Each row has a name. Each piece below is followed by the name of the row it came from, unless a question asks for something else. Each question is about the rows just above it.

[  0.0   5.8  23.2   5.8  23.2 -18.3  11.6  11.6   5.8  23.2]  bozal
[  0.0  17.4   0.0   5.8   0.0 -29.8  17.4   0.0   0.0  58.0]  fak
[ 0.0 11.6 40.6  0.0 11.6 10.1 23.2 17.4 11.6 34.8]  fekil
[11.6  5.8 -3.9  0.0  5.8 -3.9 29.0  0.0  0.0 81.1]  Kam
[  0.0   5.8  23.2   5.8  23.2 -18.3  29.0  11.6   5.8   5.8]  Tumo
[ 0.0 11.6 17.4 29.0 11.6 -9.7 29.0  0.0  0.0 34.8]  vom
[  5.8   0.0  23.2   5.8   5.8 -11.1  58.0  11.6  29.0  52.2]  baz
[ 5.8 40.6 29.0  5.8  5.8 56.6 23.2  0.0 11.6 17.4]  naru
[ 0.0  0.0 23.2 17.4 11.6  3.2 29.0 11.6  5.8 52.2]  zisir
[ 0.0 29.0 34.8  5.8 23.2 -7.6  5.8  5.8 11.6 29.0]  dozo
[  5.8   0.0  23.2   0.0  11.6 -38.3  17.4   0.0   5.8  23.2]  Falon
[  5.8   0.0  23.2   0.0  11.6 -38.3  17.4   0.0   5.8  23.2] is in which row? -> Falon
Go on from [ 5.8 40.6] to the end of its row. -> [29.0  5.8  5.8 56.6 23.2  0.0 11.6 17.4]
Repeated in baz: -> [5.8]

[ 27.5   1.2  10.1 -12.4 -64.7 -27.6  34.9 -17.9 -33.1 -22.1  13.9  -3.1]  guruf
[ 17.8   5.6   5.8 -23.1 -49.6 -25.1  35.8 -20.2 -28.3 -20.6   8.4   5.0]  vup
[ 22.8   5.4   8.0 -11.9 -57.0 -23.4  32.6 -16.8 -32.3 -22.4   6.9   0.0]  Buga
[ 18.7   7.1   6.2 -19.4 -48.6 -26.0  35.4 -20.4 -31.9 -22.5   8.0   4.5]  Vitet
[ 24.1   5.0   8.4  -9.9 -60.5 -24.9  33.3 -17.5 -31.6 -21.8   8.1  -0.3]  Zag
[ 26.8   2.6   9.8 -10.1 -60.4 -27.3  32.9 -17.2 -35.9 -20.3   9.2  -0.8]  sezo
[-64.1 -21.3   4.9 -14.5 -53.0 -22.9  34.4 -17.4 -30.7 -25.7   6.0   2.0]  gir
[ 25.3   1.4  10.1  -6.4 -64.1 -26.2  35.8 -21.4 -32.4 -20.3  11.8  -0.7]  duv
[ 21.1   7.3   4.1 -17.6 -51.5 -23.1  34.3 -18.2 -30.6 -24.8   5.9   2.0]  zeku
[ 25.3   1.6  11.6  35.8 -64.1 -21.4 -20.3  11.8 -26.2 -32.4  -6.4  -0.9]  gog
[ 20.0   6.9   4.0 -18.8 -49.2 -24.1  35.6 -19.3 -32.8 -23.8   7.1   4.8]  Kufi
[ 26.6   2.6   9.8  -9.6 -61.4 -27.2  34.8 -15.7 -34.0 -22.5   9.9  -1.5]  Tabe
Go on from [ 35.8 -20.2 -28.3 -20.6] to the end of its row. -> [8.4 5.0]
After [  8.4  -9.9 -60.5], its row goes on with -> [-24.9  33.3 -17.5 -31.6 -21.8   8.1  -0.3]
q: [ -6.4 -64.1 -26.2  35.8 -21.4 -32.4 -20.3  11.8] -> duv
Where do [-64.1 -21.4] appear? -> gog

[ 32.3  57.3  20.1 -39.4 -25.6 -53.0] -> tagog
[ 32.3  57.3  20.2  27.2 -52.9  17.5] -> govip
[-29.4 -29.4 -44.5 -50.5 -29.4 -29.4] -> bepo
[-29.4  18.7 -44.5 -50.5  52.8  40.8] -> pezi
[ 11.6  11.4  11.7  42.3 -22.6  35.4] -> kip
[ 26.4 -16.8  48.3  10.9  13.0  42.4] -> Kema
[-21.7  32.0  57.3  20.2  27.2 -52.9] -> rav
The rest of the row after [32.3 57.3 20.2]: -> [ 27.2 -52.9  17.5]
Repeated in bepo: -> [-29.4]
After [-29.4 -29.4 -44.5], its row goes on with -> [-50.5 -29.4 -29.4]
The row with [ 26.4 -16.8  48.3  10.9  13.0  42.4] is -> Kema
q: [ 32.3  57.3  20.1 -39.4 -25.6 -53.0] -> tagog
q: [ 32.0  57.3  20.2  27.2 -52.9] -> rav

[  3.6   3.6 -44.3 -71.8]  vamo
[-24.8   3.6 -44.2  -7.3]  Rofa
[-24.8  14.4 -57.8  16.9]  lozi
[-24.8  14.4 -57.8] is in which row? -> lozi
The rest of the row after [  3.6 -44.3]: -> [-71.8]
The value that vamo holds more than once: -> [3.6]

[-17.0  38.7  25.9 -37.5  -2.2 -40.3  -3.7 -22.6   9.7   4.1 -26.8  -8.7
   1.7] -> kovub
[ 50.1   8.2 -16.6 -20.2  44.0  -8.8  76.9   8.3 -35.6 -34.2 -44.1  24.4
 -32.9] -> dak
[  7.5   5.6  11.7 -12.5 -14.6 -17.9   8.2  -9.6   5.5  -1.0  -7.4 -14.6
  10.6] -> gug
[-14.8 -22.8  38.4 -19.3   9.9   1.9 -14.8   7.8 -26.2   4.0 -14.8   4.0
 -14.8] -> dek
[  9.7 -24.6   5.0 -21.1 -20.7 -42.0   9.5 -16.7  -1.2  10.5  -4.3 -41.0
  37.6] -> tevaf
[-33.0   0.8  -0.1 -10.0 -16.2 -41.4  -6.0 -25.9  -4.8  35.1 -11.0 -29.6
  19.2] -> gever
[-15.8 -54.6  51.4  -5.7   3.2  37.4 -10.3  -6.7 -20.0 -54.0  28.5  19.2
  31.2] -> zik
[-11.9   7.3 -13.7   3.2 -40.1  15.0   6.1 -10.1  33.6  22.0  36.2 -22.7
  19.1] -> dala
Which row holds [-15.8 -54.6  51.4  -5.7   3.2  37.4 -10.3  -6.7 -20.0]? -> zik
Repeated in gug: -> [-14.6]
q: [-14.8 -22.8  38.4 -19.3   9.9   1.9 -14.8   7.8 -26.2   4.0 -14.8   4.0
 -14.8] -> dek
q: [  9.7 -24.6   5.0 -21.1 -20.7 -42.0   9.5 -16.7  -1.2  10.5  -4.3 -41.0
  37.6] -> tevaf
q: [  1.9 -14.8   7.8 -26.2   4.0] -> dek

[-59.5 -66.2  -1.7  51.0  30.7  -7.7]  mise
[-37.8 -66.2  51.0  16.8  -2.3 -43.0]  rup
[-37.9 -66.2  -1.8  50.8   8.2  23.0]  notag
[-48.8 -15.6  10.0  12.9  52.3 -14.1]  mede
[-37.9 -66.2  -1.8  50.8   8.2  41.5]  pofe
Go on from [-59.5 -66.2  -1.7  51.0] to the end of its row. -> [30.7 -7.7]
q: [-48.8 -15.6  10.0  12.9  52.3 -14.1] -> mede
The row with [-37.9 -66.2  -1.8  50.8   8.2  23.0] is -> notag
The rest of the row after [51.0 16.8]: -> [ -2.3 -43.0]

[-16.4  42.9  27.2 -39.3]  zugi
[ 47.7  62.2   1.5 -11.9]  taz
[ 30.4 -38.1 -26.8  -1.3]  nogok
[-64.7 -64.7 -50.1 -50.1]  Zodam
[ 15.7  34.1  -0.9 -58.0]  kor
[-15.3 -27.2 -25.5  43.7]  Beza
[-65.8  23.1 -50.1 -50.2]  nal
[36.2 55.1 36.2 -8.2]  zivem
[ -5.8 -39.4  54.9  24.9]  nomo
[-13.3  14.3  51.8 -22.7]  zam
[ 50.6 -12.1   5.5  57.9]  libek
[-16.4  42.9  27.1  61.6]  rapos
q: [ 47.7  62.2   1.5 -11.9] -> taz
q: [ 50.6 -12.1   5.5  57.9] -> libek
After [14.3 51.8], its row goes on with -> [-22.7]
After [-16.4  42.9  27.1], its row goes on with -> [61.6]
Repeated in zivem: -> [36.2]
q: [ 30.4 -38.1 -26.8  -1.3] -> nogok
q: [55.1 36.2] -> zivem

